Here is a tiny trained network, its code and every weight. The questions are about switching its units off for an input and a target symbol, where a switched-off unit gives its printed mean instead of its output.

import numpy as np


def w(rows, s, z=0):
    codes = np.array(rows[::2]) - 128.0
    scale = np.full(codes.shape[1], s)
    scale[-1] = z or s
    return codes * scale


def norm(h):
    return h / np.sqrt((h * h).mean(-1, keepdims=True) + 1e-5)


def f(y):
    return np.maximum(y, 0)


def softmax(a):
    e = np.exp(a - a.max(-1, keepdims=True))
    return e / e.sum(-1, keepdims=True)


def log_softmax(a):
    a = a - a.max(-1, keepdims=True)
    return a - np.log(np.exp(a).sum(-1, keepdims=True))


def net(x, mask):
    ids = ['αβγδλμπ'.index(c) for c in x.split()]
    T = len(ids)
    res = E[ids] + P[:T]
    u = 0
    for l in range(2):
        q, k, v = (norm(res) @ M[l].T for M in (Q, K, V))
        z = softmax(np.where(np.tri(T) > 0, q @ k.T / 3**0.5, -1e9)) @ v
        res = res + np.where(mask[u], z, O[l][:, -1]) @ O[l][:, :-1]
        u += 1
        y = f(norm(res) @ A[l][:, :-1].T + A[l][:, -1])
        res = res + np.where(mask[u : u + 4], y, B[l][:, -1]) @ B[l][:, :-1]
        u += 4
    return log_softmax(norm(res)[-1] @ U[:, :-1].T + U[:, -1])


Q, K, V, O, A, B = {}, {}, {}, {}, {}, {}
E = w([
[155,98,196,86,213],'α',
[129,84,42,106,93],'β',
[117,127,52,185,142],'γ',
[201,162,96,58,124],'δ',
[118,90,57,131,64],'λ',
[3,214,154,88,178],'μ',
[199,203,124,119,117],'π',
],0.019)
P = w([
[152,146,125,164,98],'0',
[133,237,74,205,100],'1',
[163,86,196,198,115],'2',
[60,197,95,124,104],'3',
[153,10,222,171,73],'4',
[87,209,35,156,20],'5',
[230,2,182,233,78],'6',
],0.0089)
Q[0] = w([
[161,141,173,86,97],'L0H0',
[10,187,59,58,102],'L0H0',
[145,229,53,118,56],'L0H0',
],0.011)
K[0] = w([
[63,128,117,142,209],'L0H0',
[57,246,105,104,176],'L0H0',
[91,151,52,115,83],'L0H0',
],0.011)
V[0] = w([
[143,190,165,89,18],'L0H0',
[244,138,146,73,206],'L0H0',
[136,185,106,225,190],'L0H0',
],0.012)
O[0] = w([
[89,71,242,228,45,97],'L0H0',
[147,240,74,164,10,60],'L0H0',
[240,104,122,168,165,254],'L0H0',
],0.012,0.0076)
A[0] = w([
[36,127,167,126,195,132],'L0N0',
[182,82,57,165,146,121],'L0N1',
[24,167,168,143,221,4],'L0N2',
[62,196,120,255,247,227],'L0N3',
],0.0093,0.0037)
B[0] = w([
[76,249,232,170,68,159],'L0N0',
[113,11,70,183,87,255],'L0N1',
[56,165,182,71,212,147],'L0N2',
[92,102,235,1,29,233],'L0N3',
],0.0093,0.0083)
Q[1] = w([
[180,85,161,138,132],'L1H0',
[179,152,196,222,86],'L1H0',
[113,195,254,54,246],'L1H0',
],0.0092)
K[1] = w([
[94,118,240,66,125],'L1H0',
[165,215,107,52,253],'L1H0',
[65,85,92,232,161],'L1H0',
],0.0069)
V[1] = w([
[90,9,45,80,27],'L1H0',
[16,210,132,182,253],'L1H0',
[52,245,23,44,140],'L1H0',
],0.0071)
O[1] = w([
[92,107,24,20,188,196],'L1H0',
[130,70,187,86,111,3],'L1H0',
[200,67,124,11,64,30],'L1H0',
],0.011,0.0057)
A[1] = w([
[75,117,160,115,32,38],'L1N0',
[57,118,119,149,65,16],'L1N1',
[11,184,98,120,100,254],'L1N2',
[217,167,189,87,163,112],'L1N3',
],0.011,0.0047)
B[1] = w([
[117,199,80,139,157,160],'L1N0',
[37,122,1,75,71,154],'L1N1',
[191,217,182,7,102,253],'L1N2',
[187,153,162,85,215,171],'L1N3',
],0.0098,0.0049)
U = w([
[160,225,72,87,88,47],'α',
[187,88,103,138,220,162],'β',
[118,143,117,2,139,51],'γ',
[191,57,220,107,126,61],'δ',
[207,86,158,66,81,73],'λ',
[65,148,219,106,168,158],'μ',
[137,145,168,210,73,253],'π',
],0.0099,0.0026)

Each question gives the input, a string of symbols that net reads in full, and the target symbol t.
The units are the heads (3 rows each of Q, K, V and O) and the neurons (one row each of A and B). Each row of codes is followed by its name. A weight is (code - 128) times the scale printed after its matrix; where a second scale follows, it is the last column's (O, A, B and U).
mask holds one flag per unit, layer by layer, with each layer's heads first. A switched-off unit (its flag False) gives its mean, the last column of its rows in O or B, instead of its output. The means were averaged over made-up inputs and are rounded, as every weight is.
A unit's drop is (log p(t) with every unit on - log p(t) with that unit switched off) / (log p(t) with every unit on - log p(t) with every unit switched off).
The circuit of an input: a set's keep is (log p(t) with only the set's units on - log p(t) with every unit switched off) / (log p(t) with every unit on - log p(t) with every unit switched off). Starting from all 10 units, units are removed one at a time, each time the one whose removal leaves the highest keep (on an exact tie, the one counted first), for as long as the keep stays at least 0.8.
circuit, biggest first: the units of the circuit, biggest drop first
most important unit: the unit with the biggest drop
k most important neurons: the k neurons with the biggest drops, biggest first
top k neurons in layer l: the k neurons of layer l with the biggest drops, biggest first
drop of u: that unit's drop, to one decimal
input β π π, target γ: circuit, biggest first : (L0H0 L1H0)
input λ μ γ π, target δ: circuit, biggest first : (L0H0)
input π γ γ β, target β: circuit, biggest first : (L0N3 L0H0)
input λ γ γ π λ π λ, target μ: circuit, biggest first : (L0H0 L1H0)
input λ γ λ, target μ: circuit, biggest first : (L0H0 L0N0)
input π γ π λ α β γ, target λ: circuit, biggest first : (L0H0 L1H0 L0N1)
input λ γ α π, target β: 2 most important neurons : (L1N2 L0N3)
input α γ λ λ γ δ δ, target β: 2 most important neurons : (L0N3 L1N2)
input π β γ π π β δ, target π: circuit, biggest first : (L0H0 L1H0)
input γ γ π γ δ π γ, target α: circuit, biggest first : (L0H0 L1N2)
input π γ β, target π: circuit, biggest first : (L0N1 L1H0)
input γ γ λ λ, target β: circuit, biggest first : (L0N3 L0H0)
input π μ β π γ, target γ: circuit, biggest first : (L0H0 L1N2)
input δ γ γ γ δ λ λ, target α: circuit, biggest first : (L0H0 L1N2 L1H0)
input π β γ μ π μ γ, target π: circuit, biggest first : (L0H0)
input π λ μ γ α γ γ, target λ: circuit, biggest first : (L1H0 L0H0 L0N1)
input γ γ π λ λ, target π: top 2 neurons in layer 0 : (L0N3 L0N2)
input β π β π π π, target π: 2 most important neurons : (L0N1 L0N3)
input γ λ π γ, target μ: 2 most important neurons : (L0N3 L0N0)
input μ γ π λ δ, target π: top 3 neurons in layer 0 : (L0N3 L0N2 L0N0)
input μ β γ, target δ: most important unit : L1H0
input π π β, target π: 2 most important neurons : (L0N3 L0N1)
input λ π γ λ π β, target μ: drop of L0N1 : 0.1
input γ π γ λ γ γ π, target β: drop of L1N3 : 0.0
input π γ λ, target π: drop of L0H0 : 0.4
input π γ π λ, target β: drop of L1N3 : -0.1
input π β γ λ π π, target μ: top neuron in layer 0 : (L0N0)
